Here is a tiny trained network, its code and every weight. The questions are about switching its units off for an input and a target symbol, where a switched-off unit gives its printed mean instead of its output.

import numpy as np


def w(rows, s, z=0):
    codes = np.array(rows[::2]) - 128.0
    scale = np.full(codes.shape[1], s)
    scale[-1] = z or s
    return codes * scale


def norm(h):
    return h / np.sqrt((h * h).mean(-1, keepdims=True) + 1e-5)


def softmax(a):
    e = np.exp(a - a.max(-1, keepdims=True))
    return e / e.sum(-1, keepdims=True)


def log_softmax(a):
    a = a - a.max(-1, keepdims=True)
    return a - np.log(np.exp(a).sum(-1, keepdims=True))


def net(x, mask):
    ids = ['βδζηθλμψω'.index(c) for c in x.split()]
    T = len(ids)
    res = E[ids] + P[:T]
    u = 0
    for l in range(2):
        r = norm(res)
        for j in range(3):
            rows = slice(2 * j, 2 * j + 2)
            q, k, v = (r @ M[l][rows].T for M in (Q, K, V))
            z = softmax(np.where(np.tri(T) > 0, q @ k.T / 2**0.5, -1e9)) @ v
            o = O[l][rows]
            res = res + np.where(mask[u + j], z, o[:, -1]) @ o[:, :-1]
        u += 3
    return log_softmax(norm(res)[-1] @ U[:, :-1].T + U[:, -1])


Q, K, V, O = {}, {}, {}, {}
E = w([
[122,166,119,152,206,3,116,61],'β',
[189,139,140,127,199,145,51,192],'δ',
[135,60,67,129,169,116,97,117],'ζ',
[176,156,182,105,128,143,87,102],'η',
[134,119,102,100,96,76,77,85],'θ',
[87,137,132,131,121,114,105,172],'λ',
[147,184,72,147,145,161,105,114],'μ',
[159,132,132,109,135,85,188,137],'ψ',
[108,104,123,145,167,118,155,15],'ω',
],0.018)
P = w([
[162,117,101,230,35,208,188,192],'0',
[137,161,58,18,220,126,106,111],'1',
[115,179,70,15,213,103,121,99],'2',
[110,171,65,22,240,109,99,113],'3',
[121,178,66,15,239,97,109,101],'4',
[102,179,60,16,244,115,105,83],'5',
[110,177,62,3,249,99,102,95],'6',
[91,181,46,16,239,85,122,95],'7',
[91,184,38,19,237,99,118,94],'8',
[92,185,46,11,255,93,109,83],'9',
[98,182,46,34,243,76,111,103],'10',
],0.0044)
Q[0] = w([
[135,146,83,112,190,94,135,119],'0.h1',
[130,183,83,89,200,85,89,108],'0.h1',
[114,95,124,109,140,116,93,244],'0.h2',
[133,134,135,148,74,171,114,254],'0.h2',
[130,151,71,102,171,51,88,95],'0.h3',
[119,177,86,65,246,66,108,116],'0.h3',
],0.0092)
K[0] = w([
[142,79,103,211,90,85,162,220],'0.h1',
[224,152,135,237,8,140,102,115],'0.h1',
[94,134,126,195,127,203,106,219],'0.h2',
[119,147,149,179,178,201,115,194],'0.h2',
[102,121,179,187,101,155,166,99],'0.h3',
[226,50,124,254,47,50,144,147],'0.h3',
],0.0077)
V[0] = w([
[79,75,33,104,134,179,197,164],'0.h1',
[161,123,76,85,84,121,131,55],'0.h1',
[105,171,188,101,143,116,134,44],'0.h2',
[130,237,131,193,82,163,84,158],'0.h2',
[166,81,92,117,171,254,49,130],'0.h3',
[145,31,85,155,60,171,82,185],'0.h3',
],0.0059)
O[0] = w([
[126,47,81,127,97,128,6,96,123],'0.h1',
[24,155,95,74,120,166,114,223,194],'0.h1',
[253,120,127,136,129,108,97,116,168],'0.h2',
[127,166,173,52,173,136,140,47,43],'0.h2',
[138,109,72,180,34,43,152,178,87],'0.h3',
[9,85,182,219,146,110,204,152,254],'0.h3',
],0.006,0.0042)
Q[1] = w([
[155,100,2,115,222,88,170,111],'1.h1',
[112,166,117,139,93,160,168,79],'1.h1',
[81,135,63,86,108,59,99,57],'1.h2',
[112,122,152,159,220,174,86,210],'1.h2',
[153,140,37,107,88,162,126,72],'1.h3',
[81,117,198,174,40,107,125,99],'1.h3',
],0.0084)
K[1] = w([
[121,66,8,146,78,126,138,65],'1.h1',
[121,135,131,156,158,142,164,113],'1.h1',
[125,128,155,197,86,186,168,139],'1.h2',
[107,112,68,41,96,77,117,66],'1.h2',
[141,118,129,151,131,136,163,124],'1.h3',
[134,137,123,45,126,64,67,114],'1.h3',
],0.013)
V[1] = w([
[122,144,6,155,82,140,141,68],'1.h1',
[90,129,85,93,187,41,167,3],'1.h1',
[65,172,130,147,140,173,151,118],'1.h2',
[102,120,82,24,123,87,155,22],'1.h2',
[95,219,96,172,86,42,107,161],'1.h3',
[130,193,103,13,83,184,208,165],'1.h3',
],0.0061)
O[1] = w([
[140,174,143,220,43,164,85,196,180],'1.h1',
[105,90,241,140,84,170,148,158,254],'1.h1',
[91,158,181,79,47,163,82,96,157],'1.h2',
[106,144,60,107,75,104,179,50,160],'1.h2',
[155,82,123,2,130,181,94,144,146],'1.h3',
[123,120,163,137,101,31,108,181,129],'1.h3',
],0.0074,0.0067)
U = w([
[102,160,150,212,178,9,94,118,31],'β',
[167,114,177,149,226,167,75,238,10],'δ',
[105,8,21,166,166,115,112,165,133],'ζ',
[196,154,111,52,151,116,140,79,152],'η',
[160,94,161,80,19,101,19,141,93],'θ',
[2,147,132,61,142,128,143,166,115],'λ',
[133,229,47,184,94,184,128,139,160],'μ',
[187,112,145,130,87,70,245,207,253],'ψ',
[109,83,187,175,138,199,154,64,237],'ω',
],0.0076,0.0018)

Each question gives the input, a string of symbols that net reads in full, and the target symbol t.
The units are the heads (2 rows each of Q, K, V and O). Each row of codes is followed by its name. A weight is (code - 128) times the scale printed after its matrix; where a second scale follows, it is the last column's (O and U).
mask holds one flag per head, layer by layer. A switched-off head (its flag False) gives its mean, the last column of its rows in O, instead of its output. The means were averaged over made-up inputs and are rounded, as every weight is.
A unit's drop is (log p(t) with every unit on - log p(t) with that unit switched off) / (log p(t) with every unit on - log p(t) with every unit switched off).
The circuit of an input: a set's keep is (log p(t) with only the set's units on - log p(t) with every unit switched off) / (log p(t) with every unit on - log p(t) with every unit switched off). Starting from all 6 units, units are removed one at a time, each time the one whose removal leaves the highest keep (on an exact tie, the one counted first), for as long as the keep stays at least 0.8.
units of the circuit, in order: the units of the circuit, biggest drop first
most important unit: the unit with the biggest drop
which heads matter: for each layer, one digit per head in row order, 1 if its drop is at least 0.15 and else 0, layers parted by /
drop of u: that unit's drop, to one decimal
input ψ ψ β θ ω θ β θ θ ψ, target β: units of the circuit, in order	(1.h3, 0.h3)
input ψ θ ω λ ζ θ μ θ θ, target β: units of the circuit, in order	(1.h3, 0.h3)
input η μ ψ θ θ ψ ζ, target ψ: which heads matter	100 / 000
input ζ θ ω, target ζ: units of the circuit, in order	(0.h3, 0.h1)
input ζ θ ψ ψ θ, target ζ: most important unit	0.h3
input λ ψ δ ψ θ β, target ω: units of the circuit, in order	(0.h1, 1.h3, 1.h1)
input λ β λ, target ω: units of the circuit, in order	(0.h1, 1.h3)
input θ ψ β λ θ λ δ, target λ: units of the circuit, in order	(0.h1, 1.h2, 0.h2)
input μ θ λ λ, target θ: units of the circuit, in order	(0.h3, 1.h3)
input δ θ ψ ψ θ λ θ ψ ω θ, target δ: which heads matter	000 / 010
input η θ λ ω θ μ ζ λ, target ψ: which heads matter	101 / 000
input δ θ θ θ θ μ, target δ: units of the circuit, in order	(0.h3, 1.h2, 0.h1)
input λ ω ζ ψ μ θ θ, target ω: which heads matter	101 / 001
input θ θ ζ ψ β μ, target λ: units of the circuit, in order	(0.h1, 1.h3)
input ω ψ η, target η: which heads matter	000 / 100
input λ ω λ ζ ψ μ ψ, target ω: most important unit	0.h1
input η ψ θ η δ θ θ ω δ θ, target ψ: units of the circuit, in order	(0.h1, 0.h3)
input ψ ψ ω θ ψ λ θ ω, target β: which heads matter	111 / 001
input θ ψ λ ζ, target λ: units of the circuit, in order	(0.h1, 0.h2)
input ζ θ θ θ λ λ θ μ, target ζ: most important unit	0.h3
input δ ψ θ θ ω θ ψ ψ ψ θ ψ, target δ: units of the circuit, in order	(1.h2, 0.h3)
input θ ψ ψ ω δ θ θ ζ δ λ μ, target λ: drop of 0.h3	0.3
input μ θ θ λ θ λ, target θ: drop of 1.h1	0.2
